Fevo: [ 97 136 115 146 121 136 114 157  87 161 120 130 118 119 162  96 148 111
 149  87 180 103 138 127 148 101 160 111 133 139  89 178  86 174  91 147
 113 147  86 193  65 178  97 140 145  95 165 101 148  98 154  95 170  94]
mitam: [120 156  85 160 116 131 121 119 163  96 147 111 150  82 175 103 136 123
 146 100  99 110 130 144  85 173  87 170  90 148 116 148  81 196  64 174
  97 141 143  96 167 101 148  99 153  91 173  96 146 121 133 129 113 131]
fibal: [156  86 163 116 132 118 122 163  95 149 114 149  87 172  97 134 126 145
 101 155 105 132 139  86 176  91 171  89 146 119 149  87 200  70 174  98
 141 147  96 167 103 146  97 153  96 170  97 149 122 133 129 112 145 131]
Bofo: [131 116 149 119 134 112 155  87 164 119 137 120 121 161  97 154 113 150
  85 174 101 134 124 148 103 154 105 133 139  81 171  90 173  91 147 117
 145  87 193  66 177  96 143 142 101 169 107 148  95 153  92 170 100 148]
fibot: [117 135 114 157  87 163 117 130 116 123 162  96 150 113 148  84 177 102
 136 126 147  99 152 109 129 139  83 177  86 130  91 147 119 144  81 190
  70 178 102 144 147  98 164 104 149  92 155  95 171  99 146 120 132 127]
vug: [134 118 159  87 163 111 132 115 118 162  91 155 114 149  80 178  98 131
 120 146 102 158 104 134 140  84 173  91 178  95 150 115 147  84 193  63
 181  94 144 146  98 165 103 150  97 152  98 168  98 148 127 131 128 111]
tes: [115 149 120 135 118 160  87 158 116 134 114 122 158  97 151 110 154  83
 175 101 141 123 150 103 152 107 132 142  85 173  91 173  92 144 117 149
  83 193  69 176  96 143 144  97 165 105 151  97 154  96 170  98 150 123]
voza: [145  84 193  63 181  94 144 146  98 119 122 163  99 149 115 151  84 178
  99 138 125  90 103 155 109 135 139  84 175  88 172  90 144 112 144  83
 195  66 175  97 138 145 101 168 102 148  93 154  94 176  97 145 121 133]
toge: [ 92 162 119 135 115 117 157 101 148 110 149  88 175 101 128 125 146 102
 157 107 129 140  84 175  89 171  91 146 115 145  85 197  71 177 101 146
 148  99 161 106 151  96 158  94 172  98 146 124 131 126 108 146 129 117]
count mitam: [131]
2
[117 135 114 157  87 163 117 130 116 123 162  96 150 113 148  84 177 102
 136 126 147  99 152 109 129 139  83 177  86 130  91 147 119 144  81 190
  70 178 102 144 147  98 164 104 149  92 155  95 171  99 146 120 132 127]
fibot
[101 134]
Bofo
[145  84 193  63 181  94 144 146  98 119 122 163  99 149 115 151  84 178
  99 138 125  90 103 155 109 135 139  84 175  88 172  90 144 112 144  83
 195  66 175  97 138 145 101 168 102 148  93 154  94 176  97 145 121 133]
voza
[147  84 193  63 181  94 144 146  98]
vug

borus: [113 120  75 119]
zivam: [ 93 127 109  88]
Gug: [104 103 147 141]
vogi: [122 127  88 136]
kek: [108 128 130 103]
fug: [188 131 160 155]
Fede: [101 113 113 113]
dabas: [ 82 132  99 182]
count Fede: [113]
3
loc: [130]
kek, 3
[122 127  88 136]
vogi
loc: [104]
Gug, 1
[113 120  75]
borus
[160 155]
fug
loc: [128]
kek, 2

Zemuk: [103 125 141 123 131 155 145 131 124  86 116  93 132 118 120 119 143 119
 120 139 135  84 152 135 139 131]
gozup: [139 105 126 163 151 159 135 105 110 100 135  51 165 126 147 124 170 148
 139 101 142  97 169 109 126 161]
kudit: [ 96 100 104 169 102  99  80 135 133 152 103 135 106 103 140 159 103 112
 117 139 130 136 106 120 120 138]
Rutev: [ 93 171 126 126 107 154 129 155 133 122 101  74 144  93 136 178 145  93
 154 107 107 114 154  80 159 134]
nit: [179 113 146 120 160 128 148 109 118 123 154 145  94 140 126 111 141 160
 118  83 128 126 128 159 106 123]
kazo: [182 116  89 173 143 126  83 134 130 153 133  87 158 124 174 128 166 161
 174 121 130 120 174 137 116 145]
Mires: [176  98 152 119 147  90 123 125 126 144 138 208 127 121 117 125 108 159
  88 136 139 130  90 195  87 101]
geva: [ 62 122  94 145 122 119  90 148 142 130  97 124  81 107 131 150 102  79
 135 176 123 123 127 119  94 131]
Kofa: [114 179 141 118 127 173 159 137 122 111 120  53 168 141 133 118 163 132
 158 162 139 117 163  63 161 143]
mub: [164 111 133 172 139 124  96 145 122 138 105  92 179 179 159 136 159 172
 145 124 144  95 148 139 105 136]
loc: [95]
mub, 22
loc: [110]
gozup, 9
count Rutev: [93]
3
count mub: [179]
2
[139 130 136]
kudit
[164 111 133 172 139 124  96 145 122 138 105  92 179 179 159 136 159 172
 145 124 144  95 148 139 105 136]
mub

Zumu: [ 86 118 168 150 123 134 112 137 110 124  98]
dipi: [130 126 119 147 137 127 124 124 137 129 144]
veve: [193 113 144  71  87 128 105 123 159 163 188]
Mos: [168 140 121  51  88  81 133 114 147 136 136]
fotur: [ 86 118 168 150 123 134  93 124 155 146 180]
pagu: [116 124 112 176 174 114  81 194 136 133 147]
Tilet: [148 137 117  86 136 116 109 142 123 138 123]
[168 140 121  51  88  81 133 114 147 136 136]
Mos
loc: [193]
veve, 1
[193 113 144  71  87 128 105 123 159 163 188]
veve
[114  81 194 136 133 147]
pagu
[112 176]
pagu

